Below are the code and all the weights of a small trained network. Each question names an input and a target symbol and asks about switching units off, where a switched-off unit gives its printed mean instead of its output.

import numpy as np


def w(rows, s, z=0):
    codes = np.array(rows[::2]) - 128.0
    scale = np.full(codes.shape[1], s)
    scale[-1] = z or s
    return codes * scale


def f(y):
    return y / 2 * (1 + np.tanh(0.7978845608 * (y + 0.044715 * y**3)))


def softmax(a):
    e = np.exp(a - a.max(-1, keepdims=True))
    return e / e.sum(-1, keepdims=True)


def log_softmax(a):
    a = a - a.max(-1, keepdims=True)
    return a - np.log(np.exp(a).sum(-1, keepdims=True))


def net(x, mask):
    ids = ['ΔΘΞΠΩγεζημστψ'.index(c) for c in x.split()]
    T = len(ids)
    res = E[ids] + P[:T]
    r = res
    for j in range(2):
        rows = slice(2 * j, 2 * j + 2)
        q, k, v = (r @ M[0][rows].T for M in (Q, K, V))
        z = softmax(np.where(np.tri(T) > 0, q @ k.T / 2**0.5, -1e9)) @ v
        o = O[0][rows]
        res = res + np.where(mask[j], z, o[:, -1]) @ o[:, :-1]
    y = f(res @ A[0][:, :-1].T + A[0][:, -1])
    res = res + np.where(mask[2:14], y, B[0][:, -1]) @ B[0][:, :-1]
    return log_softmax(res[-1] @ U[:, :-1].T + U[:, -1])


Q, K, V, O, A, B = {}, {}, {}, {}, {}, {}
E = w([
[139,162,73],'Δ',
[34,130,135],'Θ',
[98,94,115],'Ξ',
[83,114,92],'Π',
[199,109,204],'Ω',
[90,100,163],'γ',
[99,104,126],'ε',
[97,111,123],'ζ',
[71,97,151],'η',
[123,93,135],'μ',
[81,247,65],'σ',
[170,135,216],'τ',
[186,93,245],'ψ',
],0.015)
P = w([
[113,98,255],'0',
[100,129,208],'1',
[116,121,158],'2',
[144,113,109],'3',
[122,115,123],'4',
[91,120,153],'5',
[121,121,100],'6',
[125,121,87],'7',
[136,118,65],'8',
[99,109,130],'9',
[85,123,124],'10',
],0.011)
Q[0] = w([
[115,203,132],'head 1',
[124,138,1],'head 1',
[119,74,46],'head 2',
[150,185,77],'head 2',
],0.0088)
K[0] = w([
[190,156,62],'head 1',
[104,70,77],'head 1',
[180,224,3],'head 2',
[68,131,182],'head 2',
],0.0079)
V[0] = w([
[187,95,94],'head 1',
[219,116,142],'head 1',
[98,142,61],'head 2',
[126,254,114],'head 2',
],0.0092)
O[0] = w([
[237,13,218,2],'head 1',
[86,30,53,57],'head 1',
[80,115,254,34],'head 2',
[11,160,163,139],'head 2',
],0.0087,0.0035)
A[0] = w([
[254,111,248,253],'neuron 1',
[82,188,169,134],'neuron 2',
[193,178,112,192],'neuron 3',
[130,192,59,151],'neuron 4',
[111,185,8,153],'neuron 5',
[75,96,92,172],'neuron 6',
[123,145,123,90],'neuron 7',
[170,155,80,149],'neuron 8',
[162,32,151,81],'neuron 9',
[111,184,173,140],'neuron 10',
[94,141,213,99],'neuron 11',
[116,206,19,161],'neuron 12',
],0.0098,0.0069)
B[0] = w([
[168,195,37,175],'neuron 1',
[162,139,145,202],'neuron 2',
[101,165,113,178],'neuron 3',
[162,64,161,210],'neuron 4',
[149,72,135,234],'neuron 5',
[76,88,235,163],'neuron 6',
[158,84,145,128],'neuron 7',
[132,157,147,158],'neuron 8',
[91,101,149,127],'neuron 9',
[149,149,78,177],'neuron 10',
[254,176,131,141],'neuron 11',
[177,99,161,248],'neuron 12',
],0.0089,0.011)
U = w([
[107,105,117,161],'Δ',
[110,122,104,70],'Θ',
[49,185,218,185],'Ξ',
[84,60,145,130],'Π',
[98,120,103,63],'Ω',
[129,183,12,223],'γ',
[80,109,108,37],'ε',
[98,150,36,173],'ζ',
[131,122,112,27],'η',
[129,109,132,49],'μ',
[254,168,120,91],'σ',
[70,46,206,171],'τ',
[140,89,105,3],'ψ',
],0.0086,0.0065)

Each question gives the input, a string of symbols that net reads in full, and the target symbol t.
The units are the heads (2 rows each of Q, K, V and O) and the neurons (one row each of A and B). Each row of codes is followed by its name. A weight is (code - 128) times the scale printed after its matrix; where a second scale follows, it is the last column's (O, A, B and U).
mask holds one flag per unit, heads first, then neurons. A switched-off unit (its flag False) gives its mean, the last column of its rows in O or B, instead of its output. The means were averaged over made-up inputs and are rounded, as every weight is.
A unit's drop is (log p(t) with every unit on - log p(t) with that unit switched off) / (log p(t) with every unit on - log p(t) with every unit switched off).
The circuit of an input: a set's keep is (log p(t) with only the set's units on - log p(t) with every unit switched off) / (log p(t) with every unit on - log p(t) with every unit switched off). Starting from the 12 units with the biggest drops (on a tie, the unit counted first), units are removed one at a time, each time the one whose removal leaves the highest keep (on an exact tie, the one counted first), for as long as the keep stays at least 0.8.
circuit, biggest first: the units of the circuit, biggest drop first
unit that matters most: the unit with the biggest drop
k most important neurons: the k neurons with the biggest drops, biggest first
which heads matter: for each layer, one digit per head in row order, 1 if its drop is at least 0.15 and else 0, layers parted by /
drop of u: that unit's drop, to one decimal
input ε Ξ μ, target γ: unit that matters most	head 2
input η Π μ σ μ ζ, target Ξ: circuit, biggest first	[head 2; neuron 5; neuron 1; neuron 4]
input Ω σ η τ σ τ μ μ, target τ: 2 most important neurons	[neuron 1; neuron 6]
input μ η Δ ψ Ω, target γ: 2 most important neurons	[neuron 1; neuron 12]
input Ω ψ τ σ η, target τ: which heads matter	10
input σ Δ ψ Π σ η Ξ σ σ, target σ: 3 most important neurons	[neuron 12; neuron 2; neuron 10]
input σ Ξ Ξ σ μ, target Ξ: which heads matter	01
input Ξ ε σ μ τ τ σ σ Θ η, target Ξ: circuit, biggest first	[head 2; neuron 5; neuron 4]
input γ σ μ τ η τ Π γ τ Ξ Ξ, target τ: circuit, biggest first	[neuron 1; neuron 6]
input η μ σ σ ζ, target Ξ: circuit, biggest first	[head 2; neuron 5]
input τ ψ ψ Ξ μ σ, target σ: which heads matter	01
input σ ε σ Ξ Π γ τ Π, target τ: which heads matter	00
input Ω σ τ Ξ ε, target τ: 3 most important neurons	[neuron 1; neuron 6; neuron 10]
input τ Θ τ τ Θ Θ, target τ: unit that matters most	neuron 6
input σ Ξ σ μ τ ψ τ Ξ η, target τ: 2 most important neurons	[neuron 1; neuron 6]
input Δ σ ε, target Ξ: drop of neuron 12	0.1
input γ Π ψ Ξ σ σ σ Π Ξ σ γ, target Ξ: drop of head 2	0.4
input τ σ Ξ τ τ ψ τ η Ξ, target τ: drop of neuron 6	0.2
